Below are the code and all the weights of a small trained network. Each question names an input and a target symbol and asks about switching units off, where a switched-off unit gives its printed mean instead of its output.

import numpy as np


def w(rows, s, z=0):
    codes = np.array(rows[::2]) - 128.0
    scale = np.full(codes.shape[1], s)
    scale[-1] = z or s
    return codes * scale


def norm(h):
    return h / np.sqrt((h * h).mean(-1, keepdims=True) + 1e-5)


def f(y):
    return np.maximum(y, 0)


def softmax(a):
    e = np.exp(a - a.max(-1, keepdims=True))
    return e / e.sum(-1, keepdims=True)


def log_softmax(a):
    a = a - a.max(-1, keepdims=True)
    return a - np.log(np.exp(a).sum(-1, keepdims=True))


def net(x, mask):
    ids = ['Ξαεηθτψω'.index(c) for c in x.split()]
    T = len(ids)
    res = E[ids] + P[:T]
    u = 0
    for l in range(3):
        q, k, v = (norm(res) @ M[l].T for M in (Q, K, V))
        z = softmax(np.where(np.tri(T) > 0, q @ k.T / 2**0.5, -1e9)) @ v
        res = res + np.where(mask[u], z, O[l][:, -1]) @ O[l][:, :-1]
        u += 1
        y = f(norm(res) @ A[l][:, :-1].T + A[l][:, -1])
        res = res + np.where(mask[u : u + 12], y, B[l][:, -1]) @ B[l][:, :-1]
        u += 12
    return log_softmax(norm(res)[-1] @ U[:, :-1].T + U[:, -1])


Q, K, V, O, A, B = {}, {}, {}, {}, {}, {}
E = w([
[125,60,132,50,190,182,86,122],'Ξ',
[162,96,160,108,56,149,113,108],'α',
[160,118,163,133,65,98,121,29],'ε',
[140,75,86,128,96,171,126,197],'η',
[146,94,74,88,94,158,185,141],'θ',
[126,95,173,66,67,127,182,79],'τ',
[193,117,129,131,80,237,107,74],'ψ',
[97,143,5,187,145,115,143,93],'ω',
],0.02)
P = w([
[140,92,128,157,212,85,53,53],'0',
[197,130,81,48,39,48,154,130],'1',
[77,114,93,105,172,197,108,76],'2',
[42,195,135,121,59,206,97,221],'3',
[217,107,52,6,71,92,170,168],'4',
[115,135,119,151,197,161,84,64],'5',
],0.012)
Q[0] = w([
[197,1,101,50,118,19,227,120],'0.h0',
[85,220,249,187,194,155,175,124],'0.h0',
],0.007)
K[0] = w([
[51,225,121,163,119,234,253,92],'0.h0',
[244,134,114,52,99,7,136,170],'0.h0',
],0.006)
V[0] = w([
[88,71,159,133,124,100,176,126],'0.h0',
[126,114,107,143,149,90,255,129],'0.h0',
],0.009)
O[0] = w([
[204,135,155,73,249,77,131,169,95],'0.h0',
[83,124,118,105,77,127,203,107,1],'0.h0',
],0.012,0.0051)
A[0] = w([
[131,131,121,211,189,74,166,28,79],'0.n0',
[245,127,181,74,157,9,196,195,52],'0.n1',
[114,171,102,57,221,162,104,23,204],'0.n2',
[73,64,215,126,213,122,185,58,109],'0.n3',
[202,198,73,181,58,141,174,107,5],'0.n4',
[145,50,125,77,116,171,135,130,112],'0.n5',
[32,112,142,73,146,156,111,90,19],'0.n6',
[165,108,98,106,147,171,163,149,118],'0.n7',
[52,255,164,70,98,197,155,139,205],'0.n8',
[177,99,149,187,129,169,133,225,94],'0.n9',
[108,200,49,127,79,82,167,181,120],'0.n10',
[125,120,26,117,229,130,98,167,94],'0.n11',
],0.0089,0.0019)
B[0] = w([
[91,133,140,135,142,62,131,55,178],'0.n0',
[9,148,15,120,190,151,89,90,176],'0.n1',
[121,194,128,206,103,125,168,119,223],'0.n2',
[155,175,254,128,163,174,228,164,151],'0.n3',
[131,98,142,84,119,73,136,188,197],'0.n4',
[188,149,151,88,78,72,91,104,248],'0.n5',
[183,88,101,164,82,140,132,140,154],'0.n6',
[113,140,132,119,65,133,136,44,198],'0.n7',
[49,110,118,164,119,158,68,171,172],'0.n8',
[76,70,174,123,138,67,101,73,216],'0.n9',
[169,162,212,112,92,154,139,83,200],'0.n10',
[100,97,138,127,60,88,152,169,254],'0.n11',
],0.0097,0.0066)
Q[1] = w([
[137,112,10,52,65,114,202,135],'1.h0',
[31,99,99,176,115,254,98,217],'1.h0',
],0.0074)
K[1] = w([
[111,109,62,163,115,153,128,158],'1.h0',
[133,97,128,116,245,182,81,171],'1.h0',
],0.013)
V[1] = w([
[16,203,4,162,22,170,121,156],'1.h0',
[63,147,90,254,112,125,122,247],'1.h0',
],0.0056)
O[1] = w([
[108,149,156,159,146,119,97,117,194],'1.h0',
[113,91,175,108,103,122,193,9,4],'1.h0',
],0.011,0.0028)
A[1] = w([
[167,78,193,164,122,135,98,147,71],'1.n0',
[143,167,91,179,118,82,86,145,177],'1.n1',
[121,147,82,127,83,78,180,125,110],'1.n2',
[168,103,172,122,182,190,120,146,79],'1.n3',
[93,137,113,114,106,115,220,155,114],'1.n4',
[134,97,118,213,166,173,154,81,107],'1.n5',
[134,112,117,44,152,140,156,143,103],'1.n6',
[116,187,94,131,152,169,126,86,134],'1.n7',
[131,155,170,88,67,144,138,175,116],'1.n8',
[61,185,205,136,200,170,244,71,66],'1.n9',
[76,115,99,98,162,134,87,124,123],'1.n10',
[178,95,200,177,104,133,112,195,4],'1.n11',
],0.012,0.0026)
B[1] = w([
[161,130,109,122,158,136,149,155,233],'1.n0',
[122,95,146,56,143,151,110,125,255],'1.n1',
[146,111,148,102,122,231,195,113,230],'1.n2',
[160,143,60,129,114,121,248,107,156],'1.n3',
[155,126,192,131,162,91,74,121,168],'1.n4',
[126,171,21,195,143,94,124,189,174],'1.n5',
[108,139,95,144,157,77,171,119,153],'1.n6',
[114,89,144,183,108,109,134,142,166],'1.n7',
[126,144,115,132,211,125,166,142,244],'1.n8',
[149,134,139,30,177,123,107,231,175],'1.n9',
[75,188,145,175,137,108,137,115,179],'1.n10',
[125,136,102,89,159,171,154,113,222],'1.n11',
],0.012,0.0063)
Q[2] = w([
[234,146,164,134,178,125,243,142],'2.h0',
[40,180,254,152,153,246,96,232],'2.h0',
],0.0073)
K[2] = w([
[161,210,133,79,134,96,145,169],'2.h0',
[181,92,155,137,255,52,138,85],'2.h0',
],0.012)
V[2] = w([
[110,36,178,124,121,48,58,154],'2.h0',
[247,140,235,127,157,112,3,123],'2.h0',
],0.0062)
O[2] = w([
[80,4,163,134,177,71,26,210,251],'2.h0',
[212,194,125,137,74,95,137,89,81],'2.h0',
],0.012,0.0017)
A[2] = w([
[142,159,65,182,137,64,56,88,144],'2.n0',
[121,69,196,135,161,43,60,131,86],'2.n1',
[245,147,101,81,101,115,91,181,26],'2.n2',
[170,207,202,179,84,30,66,151,3],'2.n3',
[83,168,176,90,158,109,92,96,52],'2.n4',
[76,185,60,125,81,77,196,150,52],'2.n5',
[138,115,251,164,81,144,196,42,65],'2.n6',
[194,135,138,155,139,122,204,126,102],'2.n7',
[132,188,121,152,126,176,159,143,142],'2.n8',
[71,101,149,138,186,28,129,135,124],'2.n9',
[113,125,57,83,131,62,128,113,48],'2.n10',
[32,137,78,179,155,35,185,109,103],'2.n11',
],0.012,0.0039)
B[2] = w([
[78,209,141,145,115,146,167,155,181],'2.n0',
[145,82,65,112,83,62,108,150,254],'2.n1',
[171,93,174,169,169,175,115,79,241],'2.n2',
[137,148,134,154,210,3,160,92,150],'2.n3',
[138,166,136,147,90,172,157,84,147],'2.n4',
[157,106,125,151,188,157,125,101,185],'2.n5',
[125,110,175,96,72,76,151,120,180],'2.n6',
[22,100,121,106,108,102,99,144,190],'2.n7',
[142,112,120,133,105,61,127,125,202],'2.n8',
[137,63,115,113,107,193,106,94,234],'2.n9',
[113,172,116,185,137,98,141,155,176],'2.n10',
[74,111,165,154,203,187,101,76,196],'2.n11',
],0.016,0.0076)
U = w([
[152,130,11,96,130,145,222,162,43],'Ξ',
[243,85,145,142,120,182,138,118,20],'α',
[130,154,152,182,158,2,130,138,160],'ε',
[145,46,52,136,100,63,91,169,120],'η',
[124,109,187,113,41,88,202,96,152],'θ',
[142,187,171,73,155,124,112,250,252],'τ',
[136,188,59,216,36,124,132,132,128],'ψ',
[28,108,152,163,159,150,137,116,155],'ω',
],0.0089,0.0017)

Each question gives the input, a string of symbols that net reads in full, and the target symbol t.
The units are the heads (2 rows each of Q, K, V and O) and the neurons (one row each of A and B). Each row of codes is followed by its name. A weight is (code - 128) times the scale printed after its matrix; where a second scale follows, it is the last column's (O, A, B and U).
mask holds one flag per unit, layer by layer, with each layer's heads first. A switched-off unit (its flag False) gives its mean, the last column of its rows in O or B, instead of its output. The means were averaged over made-up inputs and are rounded, as every weight is.
A unit's drop is (log p(t) with every unit on - log p(t) with that unit switched off) / (log p(t) with every unit on - log p(t) with every unit switched off).
The circuit of an input: a set's keep is (log p(t) with only the set's units on - log p(t) with every unit switched off) / (log p(t) with every unit on - log p(t) with every unit switched off). Starting from the 12 units with the biggest drops (on a tie, the unit counted first), units are removed one at a time, each time the one whose removal leaves the highest keep (on an exact tie, the one counted first), for as long as the keep stays at least 0.8.
circuit, biggest first: the units of the circuit, biggest drop first
most important unit: the unit with the biggest drop
top k neurons: the k neurons with the biggest drops, biggest first
top k neurons in layer l: the k neurons of layer l with the biggest drops, biggest first
input ω θ Ξ ψ, target ω: top 2 neurons => (0.n2; 0.n8)
input α Ξ Ξ ε τ, target ω: most important unit => 0.n1
input ψ ω ω ω, target ψ: top 2 neurons => (0.n10; 0.n1)
input ω η ω α α τ, target τ: circuit, biggest first => (0.n3; 1.n9)
input η ω ε ω, target η: top 3 neurons => (0.n8; 2.n1; 0.n10)
input τ η α α, target τ: circuit, biggest first => (0.h0; 2.n9; 1.h0)
input ε θ η ψ, target ε: circuit, biggest first => (2.h0; 2.n3)
input α ω ω θ, target α: circuit, biggest first => (2.h0; 2.n2)
input α θ θ η ω Ξ, target Ξ: top 2 neurons => (0.n3; 0.n6)
input ε α η θ, target ε: top 2 neurons => (0.n0; 2.n3)
input η α τ ε, target η: circuit, biggest first => (2.h0; 2.n1)
input η ε α τ, target η: top 3 neurons => (0.n8; 2.n1; 1.n2)
input ψ η η α, target ψ: top 2 neurons in layer 1 => (1.n5; 1.n2)
input ε ε α ψ ε, target α: most important unit => 0.h0
input η θ τ, target τ: circuit, biggest first => (1.n9; 0.n3)
input ε η ψ Ξ, target ε: top 2 neurons in layer 0 => (0.n0; 0.n8)
input ψ ω ε ε, target ψ: top 4 neurons => (0.n2; 0.n8; 1.n5; 0.n5)
input α η ψ ω, target α: top 2 neurons => (0.n11; 0.n1)
input θ ω α Ξ, target θ: top 2 neurons => (0.n8; 2.n6)
input Ξ θ η η, target Ξ: most important unit => 2.h0
input ω ω τ θ, target ω: top 2 neurons in layer 0 => (0.n8; 0.n0)
input τ η Ξ ω, target τ: top 2 neurons => (0.n10; 0.n1)
input τ ψ η η, target τ: top 4 neurons => (0.n1; 0.n3; 2.n1; 2.n9)
input θ τ θ η, target θ: top 2 neurons => (0.n8; 0.n3)
input α ψ η ψ Ξ Ξ, target Ξ: top 2 neurons in layer 1 => (1.n11; 1.n3)
